Here is a tiny trained network, its code and every weight. The questions are about switching its units off for an input and a target symbol, where a switched-off unit gives its printed mean instead of its output.

import numpy as np


def w(rows, s, z=0):
    codes = np.array(rows[::2]) - 128.0
    scale = np.full(codes.shape[1], s)
    scale[-1] = z or s
    return codes * scale


def f(y):
    return np.maximum(y, 0)


def softmax(a):
    e = np.exp(a - a.max(-1, keepdims=True))
    return e / e.sum(-1, keepdims=True)


def log_softmax(a):
    a = a - a.max(-1, keepdims=True)
    return a - np.log(np.exp(a).sum(-1, keepdims=True))


def net(x, mask):
    ids = ['αβδζθξψω'.index(c) for c in x.split()]
    T = len(ids)
    res = E[ids] + P[:T]
    u = 0
    for l in range(2):
        q, k, v = (res @ M[l].T for M in (Q, K, V))
        z = softmax(np.where(np.tri(T) > 0, q @ k.T / 3**0.5, -1e9)) @ v
        res = res + np.where(mask[u], z, O[l][:, -1]) @ O[l][:, :-1]
        u += 1
        y = f(res @ A[l][:, :-1].T + A[l][:, -1])
        res = res + np.where(mask[u : u + 8], y, B[l][:, -1]) @ B[l][:, :-1]
        u += 8
    return log_softmax(res[-1] @ U[:, :-1].T + U[:, -1])


Q, K, V, O, A, B = {}, {}, {}, {}, {}, {}
E = w([
[147,201,90],'α',
[149,94,155],'β',
[96,190,177],'δ',
[82,78,95],'ζ',
[79,32,195],'θ',
[134,236,77],'ξ',
[170,254,113],'ψ',
[32,67,116],'ω',
],0.013)
P = w([
[141,122,72],'0',
[85,132,151],'1',
[2,178,61],'2',
[152,98,98],'3',
[100,126,209],'4',
[64,135,77],'5',
[166,79,106],'6',
[84,115,209],'7',
[119,108,109],'8',
[172,78,98],'9',
],0.0097)
Q[0] = w([
[34,98,71],'0.h1',
[194,69,8],'0.h1',
[185,2,50],'0.h1',
],0.006)
K[0] = w([
[174,2,47],'0.h1',
[113,172,25],'0.h1',
[112,95,188],'0.h1',
],0.0087)
V[0] = w([
[254,46,61],'0.h1',
[230,89,13],'0.h1',
[23,160,166],'0.h1',
],0.0069)
O[0] = w([
[119,169,125,4],'0.h1',
[82,122,26,84],'0.h1',
[2,175,214,228],'0.h1',
],0.0086,0.0029)
A[0] = w([
[168,49,190,252],'0.n1',
[79,197,71,158],'0.n2',
[149,204,109,142],'0.n3',
[165,155,151,129],'0.n4',
[125,245,95,192],'0.n5',
[250,60,144,201],'0.n6',
[142,52,85,9],'0.n7',
[187,113,70,110],'0.n8',
],0.012,0.0027)
B[0] = w([
[180,146,98,211],'0.n1',
[75,42,183,238],'0.n2',
[16,39,105,197],'0.n3',
[75,81,95,146],'0.n4',
[190,85,154,254],'0.n5',
[80,165,46,154],'0.n6',
[150,103,159,148],'0.n7',
[254,32,84,151],'0.n8',
],0.0065)
Q[1] = w([
[72,102,105],'1.h1',
[40,206,231],'1.h1',
[143,2,84],'1.h1',
],0.0091)
K[1] = w([
[51,123,120],'1.h1',
[43,229,182],'1.h1',
[163,2,97],'1.h1',
],0.007)
V[1] = w([
[109,85,154],'1.h1',
[118,75,3],'1.h1',
[46,115,164],'1.h1',
],0.018)
O[1] = w([
[97,27,112,230],'1.h1',
[18,213,202,230],'1.h1',
[144,81,2,249],'1.h1',
],0.0068,0.011)
A[1] = w([
[60,16,91,255],'1.n1',
[146,198,234,68],'1.n2',
[236,99,84,126],'1.n3',
[118,176,51,136],'1.n4',
[165,164,166,147],'1.n5',
[140,77,112,94],'1.n6',
[2,213,100,253],'1.n7',
[151,218,188,125],'1.n8',
],0.0075,0.0028)
B[1] = w([
[208,148,110,252],'1.n1',
[120,104,189,147],'1.n2',
[79,210,120,155],'1.n3',
[70,88,233,135],'1.n4',
[148,191,67,130],'1.n5',
[91,127,177,159],'1.n6',
[154,173,100,205],'1.n7',
[165,167,254,141],'1.n8',
],0.0069,0.02)
U = w([
[56,144,184,15],'α',
[184,228,166,115],'β',
[250,226,90,146],'δ',
[49,254,8,250],'ζ',
[213,38,250,166],'θ',
[44,172,109,234],'ξ',
[57,113,181,4],'ψ',
[23,88,51,91],'ω',
],0.0086,0.0028)

Each question gives the input, a string of symbols that net reads in full, and the target symbol t.
The units are the heads (3 rows each of Q, K, V and O) and the neurons (one row each of A and B). Each row of codes is followed by its name. A weight is (code - 128) times the scale printed after its matrix; where a second scale follows, it is the last column's (O, A, B and U).
mask holds one flag per unit, layer by layer, with each layer's heads first. A switched-off unit (its flag False) gives its mean, the last column of its rows in O or B, instead of its output. The means were averaged over made-up inputs and are rounded, as every weight is.
A unit's drop is (log p(t) with every unit on - log p(t) with that unit switched off) / (log p(t) with every unit on - log p(t) with every unit switched off).
The circuit of an input: a set's keep is (log p(t) with only the set's units on - log p(t) with every unit switched off) / (log p(t) with every unit on - log p(t) with every unit switched off). Starting from the 12 units with the biggest drops (on a tie, the unit counted first), units are removed one at a time, each time the one whose removal leaves the highest keep (on an exact tie, the one counted first), for as long as the keep stays at least 0.8.
circuit, biggest first: the units of the circuit, biggest drop first
unit that matters most: the unit with the biggest drop
top k neurons: the k neurons with the biggest drops, biggest first
top k neurons in layer l: the k neurons of layer l with the biggest drops, biggest first
input β β ζ θ α θ ψ ψ, target θ: circuit, biggest first	(1.h1 1.n7)
input α ω ψ, target ω: top 2 neurons in layer 0	(0.n2 0.n3)
input ζ ζ ξ, target ω: unit that matters most	0.n2
input θ δ δ ξ ζ, target δ: top 2 neurons in layer 1	(1.n1 1.n3)
input β ξ ζ ζ ζ β, target ζ: circuit, biggest first	(0.n5 1.h1 0.n2)
input β α β δ ζ ψ θ, target α: top 2 neurons in layer 1	(1.n1 1.n2)
input ζ ξ ω ψ δ, target δ: circuit, biggest first	(1.h1 0.n2)
input ζ ζ α α δ α δ ω α ω, target ζ: circuit, biggest first	(0.h1 1.h1 0.n2 1.n7)
input ω α ζ ω ξ ω θ, target ω: top 3 neurons in layer 0	(0.n5 0.n6 0.n8)
input α ω α ζ, target α: circuit, biggest first	(1.h1 0.h1 0.n8)
input α ψ ω β α β α ζ θ ω, target α: circuit, biggest first	(1.h1 0.h1 0.n8 0.n3)
input α ψ ξ ζ ψ θ α β ξ ξ, target α: circuit, biggest first	(1.h1 0.h1 0.n8 1.n1)
input θ ζ ξ θ δ ξ ζ ξ, target δ: top 2 neurons	(0.n5 1.n1)
input δ α θ α δ ζ δ α, target δ: top neuron in layer 1	(1.n3)
input δ ζ α, target ω: circuit, biggest first	(1.h1 0.n2 0.n3)
input α ω ζ ξ ψ α θ ω ζ, target ζ: top 2 neurons in layer 0	(0.n2 0.n8)
input ζ ξ ω ψ ψ δ, target ω: circuit, biggest first	(1.h1 0.n2 0.n1)
input β β β θ ψ ζ α, target β: circuit, biggest first	(1.h1 0.h1 0.n8)
input α α ω ξ, target α: circuit, biggest first	(1.h1 0.h1 0.n8 1.n2)
input α ψ ψ ψ, target α: top 4 neurons in layer 0	(0.n8 0.n3 0.n5 0.n2)
input ζ β ξ ψ α δ ξ ζ δ β, target ζ: top 4 neurons in layer 0	(0.n6 0.n5 0.n2 0.n8)
